Each row is followed by its class. Each block has new classes.
[ 2.11  0.38  0.09 -0.53 -0.88  0.03 -0.92 -0.34  0.34  0.26  0.00  0.10
  0.21  0.03 -0.50 -0.98 -0.81  0.48] | L
[ 2.14  0.84  0.23 -0.72 -0.52 -0.18 -1.05  0.65  0.94  0.14 -0.63  0.18
  0.08 -0.93 -0.70 -0.80 -0.20  0.25] | L
[ 1.48  0.69 -0.12 -0.91 -0.58 -0.10  0.51 -0.54  0.19  0.15  2.11 -0.13
 -1.02 -0.93  0.50 -1.50 -0.37  0.95] | F
[ 3.54  0.50  1.37 -1.05 -1.00 -0.18 -1.87  0.02  0.39  1.14 -1.97  0.10
  0.47 -0.97 -2.06 -0.86 -1.41  0.55] | L
[ 7.73  2.61 -0.81 -1.34 -2.46 -0.55 -0.99 -0.20  4.98  1.66  3.87 -1.45
  1.16  1.90 -1.05 -4.16  0.48  1.07] | F
[ 1.93  0.89 -0.42 -0.85 -0.58 -0.36  0.12 -0.15  0.31  0.16  1.07  0.91
 -1.77 -2.38 -0.92 -1.89  0.07  0.56] | F
[ 4.23  0.98  0.03 -0.57 -1.44 -0.16 -1.33  0.05  1.38  1.15 -0.71  0.22
  1.19 -0.51 -1.82 -1.51 -0.52  0.44] | L
[ 2.53  0.70  0.95 -0.98 -1.05  0.58 -1.47  0.14  0.16  0.66 -1.38  0.01
 -0.58 -0.73 -1.69 -0.81 -0.68  1.02] | L
[ 2.99  0.95  0.60 -0.12 -0.87 -0.28 -1.54  0.16  0.75  0.79 -1.05  0.00
  0.41 -0.12 -1.66 -0.37 -0.08  0.14] | L
[ 2.35  1.41  0.01 -0.32 -0.30  0.32  0.14  0.35  1.39 -0.54  2.12 -0.49
 -1.08 -0.76 -0.43 -0.96 -0.15  0.54] | F
[ 1.81  0.57  1.70 -0.22 -0.09 -0.31 -0.26  0.30  0.85  0.11 -1.30 -0.04
 -0.04 -0.61 -1.57 -0.07 -0.54  0.80] | L
[ 2.52  1.03  0.49 -0.24 -1.12  0.14 -0.15  0.34  1.21 -0.27  1.65  0.34
 -1.03 -0.83  0.09 -1.73 -0.38  0.56] | F

Each row is followed by its class.
[ 0.62  0.47 -1.94  1.99  0.18 -0.25  0.08  1.17 -1.80  0.21  0.52  0.66
  0.33 -0.44 -0.83  0.13 -0.53  0.22] | Tise
[-0.49  1.61  0.18 -0.22  0.75 -0.29 -0.58  0.90  0.10 -0.72 -1.27  0.50
 -0.50 -0.01 -0.58 -0.39  1.70 -0.52] | Tise
[-0.31  1.27 -0.29  0.18  0.56  0.08 -0.17  0.48 -0.51 -0.28 -0.05  0.05
  0.22  0.54 -0.23  0.10 -0.09  0.28] | Tise
[-0.02  0.39 -0.77  0.07  0.12 -0.13 -0.10  0.29 -1.10  0.59  0.34  0.28
 -1.02  0.33  0.13 -0.10  0.26  0.56] | Tise
[ 0.36 -2.50  0.44  4.79  0.10 -0.52 -0.16  0.07  2.53 -0.98 -1.31 -0.29
  1.55 -1.34 -1.21  0.41 -1.10 -1.97] | seda
[-1.08 -1.42 -0.68  0.57  0.66  0.37  0.43  1.36  3.78 -1.88 -0.97 -0.64
  2.50  0.07 -1.73 -0.44 -0.43 -1.59] | seda
[-0.06 -0.06  0.23  1.97  0.80  1.11 -0.11  0.86 -1.92  1.23 -0.97  0.43
 -0.28  0.31 -1.82 -0.09 -0.49  0.21] | Tise
[ 0.00  0.99 -0.94 -0.87 -0.06 -0.47 -0.27  0.04 -0.61 -0.14  1.46  0.02
  0.01 -0.38  0.73 -0.09  0.42  1.55] | Tise
[ 0.26  0.28 -0.70  0.73 -0.15 -0.66  0.43 -0.05 -1.19  0.36  1.24  0.36
 -0.13 -0.18 -0.51  0.01 -1.18  0.51] | Tise
[-0.46 -0.85 -0.55  2.03  0.66  0.41  1.12  1.82  2.30 -1.61 -2.25 -0.50
  2.27  0.22 -2.73 -0.11  0.14 -1.97] | seda
[-0.20 -0.51 -0.25 -0.18  0.39 -0.07  0.58 -0.11 -0.74  0.55 -0.39  0.22
 -0.65  0.85 -0.79  0.05  0.31 -0.56] | Tise
[ 0.79  0.66 -0.71  1.08  0.12  0.37  0.30  0.76 -1.43 -0.10  0.21  0.12
  0.69  0.15 -0.66  0.23 -0.93  0.76] | Tise
[-0.10  1.75 -0.20 -0.16  0.17 -0.29  0.01  0.81 -0.30 -1.05  1.02  0.24
  1.37 -0.04  0.33  0.02  1.26  0.48] | Tise
[ 0.56 -2.64  0.29  5.24  0.64  0.23 -0.04 -0.26  3.08  0.22 -2.09 -0.29
  1.48 -0.89 -2.00  0.12 -0.50 -2.36] | seda
[ 0.82 -1.79  0.68  6.29  0.12 -0.25 -0.12  0.37  1.17 -1.28 -2.04  0.47
  1.02 -1.89 -1.28  0.77 -0.58 -2.07] | seda
[ 2.67 -0.07 -0.62 -0.86 -0.47 -0.20 -0.31 -0.38 -0.89  0.40  1.09 -0.05
 -0.29 -0.25  0.91  0.08  0.10 -0.23] | Tise
[-0.14 -0.34 -0.20 -1.69 -0.71 -0.46  0.97 -0.21 -0.82  0.05  1.88 -0.08
  0.67  0.08  1.08 -0.62  0.05  0.81] | Tise
[-0.44  1.07  0.40 -1.40  0.09  0.19 -0.10  0.13 -0.31 -0.11 -1.06  0.38
 -0.03 -0.03  1.16 -0.04  0.88  0.28] | Tise
[ 0.09 -1.62  1.01  4.71  0.48  0.25 -0.19  0.86  2.94 -1.34 -2.74 -0.75
  1.73 -1.11 -1.96  0.13 -0.07 -2.16] | seda
[ 0.45 -1.43  0.89  6.29  0.39 -0.29 -0.22  0.16  1.75 -1.34 -1.69 -0.46
  0.62 -2.34 -1.57  0.35 -0.38 -1.77] | seda
[-0.07 -0.09 -1.00  1.05  0.29  0.07 -0.01  0.33 -1.61  0.53 -0.06  0.08
 -0.73 -0.05 -0.75  0.06 -0.91  0.39] | Tise
[ 0.26 -1.41 -0.81  0.83  0.22  0.55 -0.12  0.14 -1.84  1.61  1.43 -0.02
 -0.49  0.39 -1.14  0.08 -1.37  0.57] | Tise
[-0.66  1.25 -0.51 -0.79  0.22 -0.41 -0.24  0.27 -0.46 -0.84  0.05  0.35
 -0.44 -0.56  0.55  0.07  0.43  0.62] | Tise
[-0.46  1.02 -0.45  0.97  0.30 -0.01 -0.05  0.69 -0.92 -0.01 -0.32  0.05
 -0.43  0.02 -0.11  0.01  0.35  0.56] | Tise
[ 0.69 -1.87  0.36  3.47  0.04 -0.32  0.15  0.27  3.66 -1.52 -1.07 -0.59
  1.93 -1.26 -1.40  0.47 -0.39 -1.80] | seda
[-0.20  0.85 -0.92  1.06 -0.62 -0.46 -0.14  0.39 -0.66 -0.36  0.15  0.03
  0.20 -0.78  0.14  0.23  0.10  0.94] | Tise
[-0.11  1.32  0.74  0.74  0.29 -0.77 -0.16  1.28 -0.37 -0.39 -1.47  0.58
 -0.11 -0.07 -0.41  0.72  1.19  0.06] | Tise
[ 0.23  0.15 -0.28  1.32  0.03 -0.42  0.14  0.94 -1.15 -0.09  0.07 -0.15
 -0.28 -0.61 -0.02  0.12 -0.01  0.27] | Tise
[ 0.22 -0.98 -0.57  2.80  0.61  0.02  0.49  1.68  3.81 -1.57 -1.79 -0.11
  2.77  0.03 -2.50  0.05  0.12 -1.70] | seda
[-0.42  1.16  0.39 -0.28  0.76  0.14  0.22  0.40 -0.61 -0.07 -0.43  0.28
 -0.06  0.20 -0.05 -0.29 -0.01  0.07] | Tise
[-0.11  0.21 -0.61  0.30  0.54  0.95  0.05  0.22 -0.82 -0.29 -0.95  0.40
 -0.46  0.60 -0.28  0.26  0.23  0.43] | Tise
[-0.07  0.47 -0.70  3.23  1.15  0.78  0.40  1.76 -2.07  0.76 -1.16  0.59
 -0.54  0.58 -1.64 -0.51 -0.52 -0.30] | Tise
[-0.86  0.28  0.78  0.23  0.59  0.38  0.04  0.27 -0.42  0.65 -0.98  0.31
 -0.82  1.05  1.49 -0.20 -0.59  0.66] | Tise
[ 0.28  0.73 -0.54 -0.82 -0.17 -0.33 -0.18  0.31 -0.13 -0.33  0.44 -0.78
 -0.60 -0.11  0.67  0.30  0.53  0.75] | Tise
[-0.68  1.67 -0.68 -2.36 -0.61 -0.51  0.19  1.20  0.84 -1.27  0.48  0.04
 -0.05 -0.16  1.08  0.44  0.91  0.79] | Tise
[ 0.59 -1.45  0.67 -1.69 -0.18  0.40 -0.03 -0.95 -0.74  1.14  0.86  0.38
 -0.82  0.45 -0.10 -0.39 -0.45 -0.21] | Tise

Each row is followed by its class. Each block has new classes.
[ 0.24 -0.07 -1.41 -0.25 -1.15 -0.95  0.59 -0.11  0.31 -1.10  1.29 -0.41
 -0.21  1.44  0.17 -0.12 -0.16 -1.46] | <28>
[ 0.44 -0.01  0.33 -0.37  0.01 -0.97  0.21 -0.31 -0.38 -0.87  0.29 -0.46
  0.16  0.66  1.12 -0.60 -1.40 -0.50] | <28>
[ 1.06  0.00 -0.57  0.12 -4.11  0.05  0.70  0.23  0.24 -1.72 -0.06  1.35
 -1.56 -1.57  2.09  0.70  0.53  2.48] | <31>
[ 1.31  0.15 -0.89 -0.68 -3.22 -1.58  0.89 -0.29  0.71 -2.46  0.06  1.68
 -1.08 -0.37  0.79  0.08  0.21  2.40] | <31>
[ 1.11  0.05  0.01  0.30 -0.12  1.18  1.41  0.41  0.49 -0.92  0.58 -0.55
  1.03  0.82  0.05 -1.13  0.23 -1.02] | <28>
[ 0.24 -1.06 -0.30  0.23 -1.41  0.26  0.58  0.02  0.52 -1.00 -0.48 -1.04
 -0.73  0.57  0.53  0.01 -0.40 -0.05] | <32>
[-0.11 -0.64  0.69 -0.10 -3.95  0.38 -0.27 -0.22  0.34 -2.26 -1.26  1.22
 -0.41 -2.42 -1.93  0.60  0.60  2.49] | <33>
